(18, 27, -32, -30, 28, 31) out 27
((-14, 23, -2, -29), (-2, 13, -12, -5)) out -29
(-30, -10, -12, 12, -17, 22, -13) out -12
(9, -11, 10, 34, 19, 35, 0) out 10
((12, -8, 16, -26, 12), (-10, -4, -12, 2, -8)) out -10
(10, -7, 5, 6, -25) out 10
(-6, 18, -27, 13, 4, 27) out 18
(4, 1, 8, -27, -32, -20, 24) out 8
(25, -6, -7, -6, 4) out 25
(-10, 4, -24, -16, -35) out -10
---
[-31   7  24   0  16] | 16

[[-20  10  -1  -1   7   9]
 [  2  -5  -4  -3   5 -27]
 [-12   8  14 -10   1  19]] | 7

[[-12  -3  -1   0  -8]
 [-12 -12  26  -1  -3]
 [ 10 -19   1  -1  15]] | -8

[ 1  2 -1 32  0  4 12] | 0

[[  8 -29 -11  17   0  -9]
 [-19  -8  -1 -14   9  32]
 [  0 -25 -10   3  15  14]] | 0

[ -6 -22  26   3 -20  12  16] | -20

[[ -1 -13   5  32   4  -6  -2]
 [  5 -18  -6   0  11 -10   4]
 [-13 -14   4  -7  15  20  19]] | 4
---
array([[ -4.16, -10.31,  -8.72,  10.95, -18.52,  16.99],
       [ 18.82,   2.65,  11.66,  17.05,  -5.09, -18.74],
       [ -5.24,  15.61,  21.86, -13.77,  11.38, -17.65]]) ==> 16.99, -5.24

array([-0.17,  0.02,  0.16,  0.17]) ==> 0.17, -0.17

array([[-0.165,  0.129,  0.136,  0.135,  0.132,  0.131, -0.169],
       [ 0.130, -0.165, -0.173, -0.168, -0.174, -0.169,  0.131],
       [-0.166, -0.173,  0.119,  0.135, -0.165, -0.167,  0.133]]) ==> -0.169, -0.166

array([ -1.065, -10.937,  10.014,  12.304,  12.535,  14.108]) ==> 14.108, -1.065

array([ 0.112, -0.124,  0.012, -0.024, -0.049]) ==> -0.049, 0.112

array([ 0.14, -0.10,  0.06,  0.09, -0.07]) ==> -0.07, 0.14

array([   8.288,   46.992,  174.559, -114.500,  105.244,   -8.077]) ==> -8.077, 8.288

array([ 0.19,  0.04, -0.16,  0.02,  0.08,  0.01,  0.13]) ==> 0.13, 0.19

array([-0.9,  1.1,  0.4, -0.3,  0.6, -1.5,  0.0]) ==> 0.0, -0.9

array([-118.269,  -37.885,  122.950,   71.839]) ==> 71.839, -118.269
---
[8.5, 12.4, -0.3, -13.7, 0.9, -3.3] => -13.7
[0.090, -0.102, 0.108, 0.050] => 0.050
[-0.064, 0.000, 0.076, -0.094, -0.165, -0.101, 0.196] => -0.094
[[1.92, -85.60, -17.66, -87.95, 52.11], [-65.01, -104.91, -40.29, -149.99, -28.08], [-46.37, -88.85, -85.26, -102.33, 139.29]] => -87.95
[-6.687, 14.193, -5.490, -12.455, -5.153, 6.589] => -12.455
[85.01, -137.14, 165.99, -88.29, 6.29] => -88.29
[[-1.270, 0.137, 0.902, -1.976], [1.220, 0.096, -1.781, -1.671], [-1.136, -1.277, 1.556, -0.332]] => -1.976
[-0.30, -1.45, -0.44, 1.07, -1.83, -1.54] => 1.07
[[-72.272, 181.507, -106.597, -68.027], [-22.911, -58.437, -3.420, -42.284]] => -68.027
---
[5493 4227 5150 1250 4291 8042] ans = 1250
[12 29 57 43 78] ans = 57
[4 7 5 0 2 2 8] ans = 2
[ 52 252 224  38] ans = 252
[ 708   60  -48  344 -676 -452  602] ans = -676
[ 79 416 855 804] ans = 416
[-897 -584 -464 -802  854] ans = -464
---
-0.126,0.126,-0.032,-0.176,-0.028 -> -0.028
1.249,-2.035,1.447,0.782,-0.464,-0.247,0.046 -> 0.046
0.0,-1.1,0.0,0.7,1.1,-0.8 -> -0.8
2.25,-17.80,8.45,7.04,-4.16,11.50 -> 11.50
1.268,-1.169,-1.810,-0.519,0.854,-0.143 -> -0.143
-5.8,9.2,-9.4,-4.2 -> -4.2
-0.397,1.362,0.201,-1.091 -> -1.091
15.876,9.670,-0.262,-16.148,-12.484,-15.597 -> -15.597
